[ -3  -7  -5  32   8 -34] -3, -34

[-34 -25   2  41  35] -34, 35

[[-34 -31  -2 -44]
 [  2 -15  -6   2]] -34, 2

[[-12 -11  38  -1 -18 -22]
 [ 22 -21 -20   1  19  21]
 [ -1  46 -42  -1  17  15]] -12, 15

[-17 -23 -38 -23] -17, -23

[-46  17  -4 -11   2  10] -46, 10

[[ -9  16  36   3]
 [-20   4  21  26]] -9, 26
---
[[-0.20 -0.17  0.07  0.05 -0.16]
 [ 0.21  0.20  0.03  0.04  0.02]] gives -0.20, 0.02

[[ -8.861 -11.097  -1.323 -13.221]
 [  7.423 -20.238   4.539  12.071]] gives -8.861, 12.071

[-0.042 -0.149 -0.090 -0.060 -0.082  0.132] gives -0.042, 0.132

[-201.6  -13.7  -24.2  160.2  -89.1  -26.3   -4.1] gives -201.6, -4.1

[[-0.244  0.182 -0.809 -1.251]
 [-0.187 -0.284  0.713  0.837]
 [ 1.309  0.754 -0.098 -1.004]] gives -0.244, -1.004

[[-12.533   9.106  -8.209   8.176  -2.205]
 [-11.955  10.094  -9.254  13.368  -4.563]] gives -12.533, -4.563

[[ -2.166  -4.172 -12.776  16.937]
 [ -0.770   8.924   7.208   5.796]
 [ 12.993  -7.028  -1.127   3.889]] gives -2.166, 3.889
---
[[  6   2 -24 -22 -13  11   7]
 [  0   4  25 -10  -3  24  38]
 [  6   2 -24 -22 -13  11   6]
 [  6  18  34  14  11 -15   6]
 [  7  12 -27 -24  -1 -20 -42]
 [  5   1 -20 -22 -13  13  12]
 [  4  13 -19 -20   2 -25 -39]
 [  8   4 -30 -23 -13   7  -3]
 [  6  13  45   5   6  16  33]
 [  1  14   2  -6   8 -28 -23]
 [  8  17  47  14  10   4  23]] ans = 2

[[ 14 -23  -8 -10  12   4 -15  17 -10   2 -18]
 [ 20 -17   8 -17  10 -11 -21   7  12 -15 -26]
 [-14 -11 -28   2 -12  10   9  20 -19  20  16]
 [  7  -7  16  -9  29 -26  -1 -19  39 -31 -20]
 [-17  -9 -27  -1  -6   4  15  14 -13  18  15]
 [-22   6   3  -7   9 -17  24 -16  17 -11   4]
 [  8  -9  -9   6   3  16  -4  15 -18  14   3]] ans = -23

[[ 17   6   7 -11 -14  -6  -6   8  -3  -2  29   3  15  13  -2   4]
 [ 14  16  -3   9 -10  -3   8  -6   1  -5  20 -13   9   8  -3   7]
 [-13  -1  -9  -5  21  -4   2  -8  -5  -7 -12  10  22 -10  -2   4]
 [  7  -6  10   5  39  -6   1   2   2   4  10   5 -14   0   3  -6]
 [  1  11  -9  -1   6   1  13  -7 -12  -7  -7   4   9  15  -3   6]
 [ -2  10  -9   2   9   4  -8 -12   8  15  15   9  -1  -3   7 -14]
 [-18 -10  -5  12  -5  19   5   2  -2   4  -8   8  24   7   8 -16]] ans = 6

[[ -8 -30   3  30  23   1 -10  21  -2  10  -8]
 [-25  29  14  24  -9 -12 -12  24  -8  26  21]
 [-18  37  11   8 -18 -10  -6  12  -6  17  22]
 [ -2 -40  -1  30  24   2 -10  20  -1   3 -10]
 [ -7  35  31 -22  31  30  34 -11  23  31 -25]
 [  0 -39  -2  25  23   3  -8  16  -1   1 -11]
 [ 37 -11  -4 -25  18  25  28 -23  21 -17 -14]] ans = -30

[[ -7 -32   8 -11  -9  21   7 -19   1  -1 -17]
 [ -2   0  -1  -1   1  -1   1   1  -1   0   1]
 [ 21  31  14  39  -9   3  20   3  24 -15 -30]
 [ 14  26 -39   4 -13  27 -13   4   5  15   1]
 [ -3  23  22 -22   3   3   4 -46   8 -24  31]
 [ -1   2   0  -1   1   1  -1  -1   0   2   0]
 [  0   0  -1  -1   0   0   1   0  -2  -2  -1]
 [  0   0   0   2   0   1   0  -1   0  -2   0]
 [  0   0   1   0   0   1   0  -1   0   0   0]
 [ -1   1   0   0   0  -2   1  -1  -1  -1   0]
 [ -3   0   0   0  -1   2   0   1   0   1   1]
 [  1  -1  -1   0  -1   1   1  -2   2   1  -1]] ans = -32

[[-13  -3  35  21  29 -33 -21  34   3]
 [ 23  17 -21   0 -10  32  18  -8 -11]
 [ -9 -12  18  -3   7  -1  13  -5  38]
 [ 19  19  -8  10   0  15   0  11 -23]
 [ 15  18 -17 -13 -18  23   8 -15  -7]
 [ 19  20  -5  13   2  13  -1  14 -24]
 [ -5  -9  30  25  31 -12   6  26  23]
 [-10  12  35  18  25 -38 -37  41 -14]] ans = -3

[[  6  25  19  25 -19 -28  11]
 [ -9  22   4  37   9  12  38]
 [ -4 -21  -9 -16  43  47   0]
 [ -2 -32  14 -38  36  13 -41]
 [  9   2  14  -7 -11 -22 -18]] ans = 25

[[ 22  -4  -2  12  16 -19 -19   3  -4  14   8  10  -5   9   0  -1]
 [  6 -23  -1  -2 -24  -3  13 -17   0  10 -16  -1   9   7   3   4]
 [ -9   0   3 -22   3   5 -12   2 -18  -4  23  -5  13 -14  -7   9]
 [ 14  26   9 -13   8  15  -4  18   1  -3  12  -1  -7  -5 -12  -5]
 [  5  12   0  -1  -6  12   2  18  10 -23   6   3 -22 -13  -5 -10]
 [-37   7  -6  10  14   5   6  -2   1 -11  -5  -2  -1  -4  11   1]
 [  6  -8  -2  15   6   4  13  -3  -7  16 -20  15 -13  17  14   2]
 [ 19  21  12 -14   7  21   6  12  -7  12   1   3  -4   6  -7   1]
 [ 29  -1   5 -11  -7  15   3  13 -12   3   4  14 -18   0  -4   1]
 [  4  -4  -3   3 -26  -2   9   0  24 -20  -8  -8  -6  -8  -5 -11]
 [ 19  -2  -1  -6  -7  -9 -18  12   5 -15  21   0  -8 -14 -12  -5]] ans = -4
---
14,33,-28,0,44 ==> 44
8,31,43,-10,-41,-42,-7 ==> -7
36,35,4,-18 ==> -18
18,3,-6,-43,-32,-28 ==> -28
-41,-26,-9,36 ==> 36
10,-3,-22,1,-46,17,39 ==> 39
4,-7,30,37,-3,-44,3 ==> 3
34,-13,9,3,10,-14,-16 ==> -16
---
array([[-178, -129, -631, -155,   85,  187],
       [-153, -175,  122, -168,   -5,  643],
       [-152, -158,  714, -179,  -28, -103]]) >> -153

array([[4, 6, 0, 2, 2],
       [3, 7, 2, 2, 9]]) >> 4

array([[5, 5, 8, 3, 3, 3],
       [3, 3, 3, 2, 8, 2]]) >> 5

array([[200,   1, 222, 200, 219, 224,  68],
       [187, 166,  60,  40, 148, 145, 130],
       [213,  31, 163, 140, 207, 224,  56]]) >> 187

array([[5339, 7797, 4870, 3774, 2839],
       [1690, 3328, 2499, 6134, 4462]]) >> 5339

array([[-114,  416, -187, -341,  -86, -555],
       [ -97,  516, -166,  -97,  400,  158],
       [-110, -800,  -91, -153, -158, -228]]) >> -97

array([[572, 398, 262, 173, 464],
       [842, 522, 347,  58, 421],
       [900, 383, 242, 433, 464]]) >> 842

array([[54, 61, 30, 75],
       [49, 45, 19, 39]]) >> 54

array([[  2,   0, -25,  15,  49],
       [ 35,  36,  11,  26,  -2]]) >> 2
